Below are the code and all the weights of a small trained network. Each question names an input and a target symbol and asks about switching units off, where a switched-off unit gives its printed mean instead of its output.

import numpy as np


def w(rows, s, z=0):
    codes = np.array(rows[::2]) - 128.0
    scale = np.full(codes.shape[1], s)
    scale[-1] = z or s
    return codes * scale


def f(y):
    return np.maximum(y, 0)


def softmax(a):
    e = np.exp(a - a.max(-1, keepdims=True))
    return e / e.sum(-1, keepdims=True)


def log_softmax(a):
    a = a - a.max(-1, keepdims=True)
    return a - np.log(np.exp(a).sum(-1, keepdims=True))


def net(x, mask):
    ids = ['γηλξφψω'.index(c) for c in x.split()]
    T = len(ids)
    res = E[ids] + P[:T]
    r = res
    for j in range(3):
        rows = slice(3 * j, 3 * j + 3)
        q, k, v = (r @ M[0][rows].T for M in (Q, K, V))
        z = softmax(np.where(np.tri(T) > 0, q @ k.T / 3**0.5, -1e9)) @ v
        o = O[0][rows]
        res = res + np.where(mask[j], z, o[:, -1]) @ o[:, :-1]
    y = f(res @ A[0][:, :-1].T + A[0][:, -1])
    res = res + np.where(mask[3:7], y, B[0][:, -1]) @ B[0][:, :-1]
    return log_softmax(res[-1] @ U[:, :-1].T + U[:, -1])


Q, K, V, O, A, B = {}, {}, {}, {}, {}, {}
E = w([
[147,157,192,95],'γ',
[65,64,184,146],'η',
[245,6,105,186],'λ',
[101,155,158,163],'ξ',
[94,138,81,115],'φ',
[118,97,149,60],'ψ',
[134,188,104,98],'ω',
],0.019)
P = w([
[91,52,200,152],'0',
[105,194,178,102],'1',
[34,123,133,181],'2',
[78,67,181,130],'3',
[175,123,79,140],'4',
[173,8,226,110],'5',
],0.013)
Q[0] = w([
[142,114,104,138],'head 1',
[93,137,140,138],'head 1',
[119,117,122,103],'head 1',
[168,119,163,119],'head 2',
[201,68,90,185],'head 2',
[173,96,106,200],'head 2',
[84,117,152,127],'head 3',
[254,117,104,110],'head 3',
[39,143,182,170],'head 3',
],0.029)
K[0] = w([
[130,126,144,171],'head 1',
[88,121,125,109],'head 1',
[152,125,145,108],'head 1',
[69,122,84,172],'head 2',
[2,219,182,77],'head 2',
[27,192,138,36],'head 2',
[190,56,101,186],'head 3',
[6,198,181,85],'head 3',
[224,81,133,206],'head 3',
],0.018)
V[0] = w([
[193,132,172,114],'head 1',
[33,83,147,84],'head 1',
[175,56,127,177],'head 1',
[174,212,250,216],'head 2',
[225,172,188,49],'head 2',
[196,53,163,126],'head 2',
[103,186,148,75],'head 3',
[187,104,187,15],'head 3',
[204,191,214,150],'head 3',
],0.014)
O[0] = w([
[133,90,72,153,121],'head 1',
[163,204,183,192,249],'head 1',
[160,121,76,54,151],'head 1',
[103,4,132,210,211],'head 2',
[180,71,183,51,36],'head 2',
[184,55,80,98,195],'head 2',
[106,143,234,162,71],'head 3',
[198,104,167,75,145],'head 3',
[119,18,94,113,136],'head 3',
],0.013,0.012)
A[0] = w([
[170,167,83,123,98],'neuron 1',
[175,64,123,116,188],'neuron 2',
[206,67,56,88,2],'neuron 3',
[30,156,245,75,104],'neuron 4',
],0.012,0.0043)
B[0] = w([
[132,76,123,94,168],'neuron 1',
[129,154,25,103,217],'neuron 2',
[103,138,193,173,251],'neuron 3',
[147,132,132,5,163],'neuron 4',
],0.015,0.024)
U = w([
[186,67,82,70,245],'γ',
[226,205,92,161,199],'η',
[138,126,92,85,4],'λ',
[48,54,225,100,169],'ξ',
[70,148,139,51,25],'φ',
[254,98,189,99,203],'ψ',
[70,31,216,23,29],'ω',
],0.0066,0.003)

Each question gives the input, a string of symbols that net reads in full, and the target symbol t.
The units are the heads (3 rows each of Q, K, V and O) and the neurons (one row each of A and B). Each row of codes is followed by its name. A weight is (code - 128) times the scale printed after its matrix; where a second scale follows, it is the last column's (O, A, B and U).
mask holds one flag per unit, heads first, then neurons. A switched-off unit (its flag False) gives its mean, the last column of its rows in O or B, instead of its output. The means were averaged over made-up inputs and are rounded, as every weight is.
A unit's drop is (log p(t) with every unit on - log p(t) with that unit switched off) / (log p(t) with every unit on - log p(t) with every unit switched off).
The circuit of an input: a set's keep is (log p(t) with only the set's units on - log p(t) with every unit switched off) / (log p(t) with every unit on - log p(t) with every unit switched off). Starting from all 7 units, units are removed one at a time, each time the one whose removal leaves the highest keep (on an exact tie, the one counted first), for as long as the keep stays at least 0.8.
circuit, biggest first: the units of the circuit, biggest drop first
most important unit: the unit with the biggest drop
top k neurons: the k neurons with the biggest drops, biggest first
input ξ ξ γ γ ψ ξ, target γ: top 2 neurons => (neuron 2; neuron 3)
input λ ξ ψ ξ ξ η, target γ: circuit, biggest first => (head 3)
input ξ γ ξ φ, target ξ: circuit, biggest first => (neuron 2; head 2)
input φ ξ ψ ω, target φ: circuit, biggest first => (head 2; neuron 4; head 3; head 1)
input η ξ ψ γ, target η: circuit, biggest first => (head 2; head 3)
input φ γ η γ γ φ, target η: top 2 neurons => (neuron 3; neuron 1)
input η γ γ η ξ, target γ: circuit, biggest first => (head 2; neuron 2)
input η ψ ξ ξ ψ, target ψ: circuit, biggest first => (head 3; neuron 3; neuron 2; head 2)
input ψ ξ φ, target ψ: circuit, biggest first => (head 3; head 2)
input ξ γ ψ φ ω, target γ: circuit, biggest first => (neuron 2; head 3)
input γ ξ ξ γ, target γ: circuit, biggest first => (neuron 2; head 2; head 3)
input η ψ ξ ψ, target η: circuit, biggest first => (head 1; head 2)
input λ ω η, target γ: top 2 neurons => (neuron 2; neuron 1)
input ψ ξ ξ ω, target ψ: circuit, biggest first => (head 3; head 2)
input η φ ξ ψ ω, target φ: circuit, biggest first => (head 2; head 3; neuron 4; head 1)
input ω ψ ω ψ, target ω: top neuron => (neuron 4)
input ξ η η ξ ξ ξ, target η: top 3 neurons => (neuron 3; neuron 1; neuron 4)
input ω φ γ, target ω: top 2 neurons => (neuron 4; neuron 2)
input ψ ω γ γ η, target ω: circuit, biggest first => (head 2; neuron 4)
input ξ ξ γ η γ, target ξ: circuit, biggest first => (head 3)
input η γ ξ λ ψ ξ, target η: top 2 neurons => (neuron 4; neuron 3)
input ω ξ ψ, target ω: top 2 neurons => (neuron 4; neuron 2)
input ψ ψ ξ ξ ξ, target ψ: top 2 neurons => (neuron 2; neuron 3)
input λ ψ ξ ω, target γ: top 2 neurons => (neuron 2; neuron 1)
input γ η ξ γ, target γ: top 2 neurons => (neuron 2; neuron 3)
input γ φ ξ ξ ξ, target φ: top 3 neurons => (neuron 4; neuron 3; neuron 1)
input η ψ φ, target η: most important unit => head 1
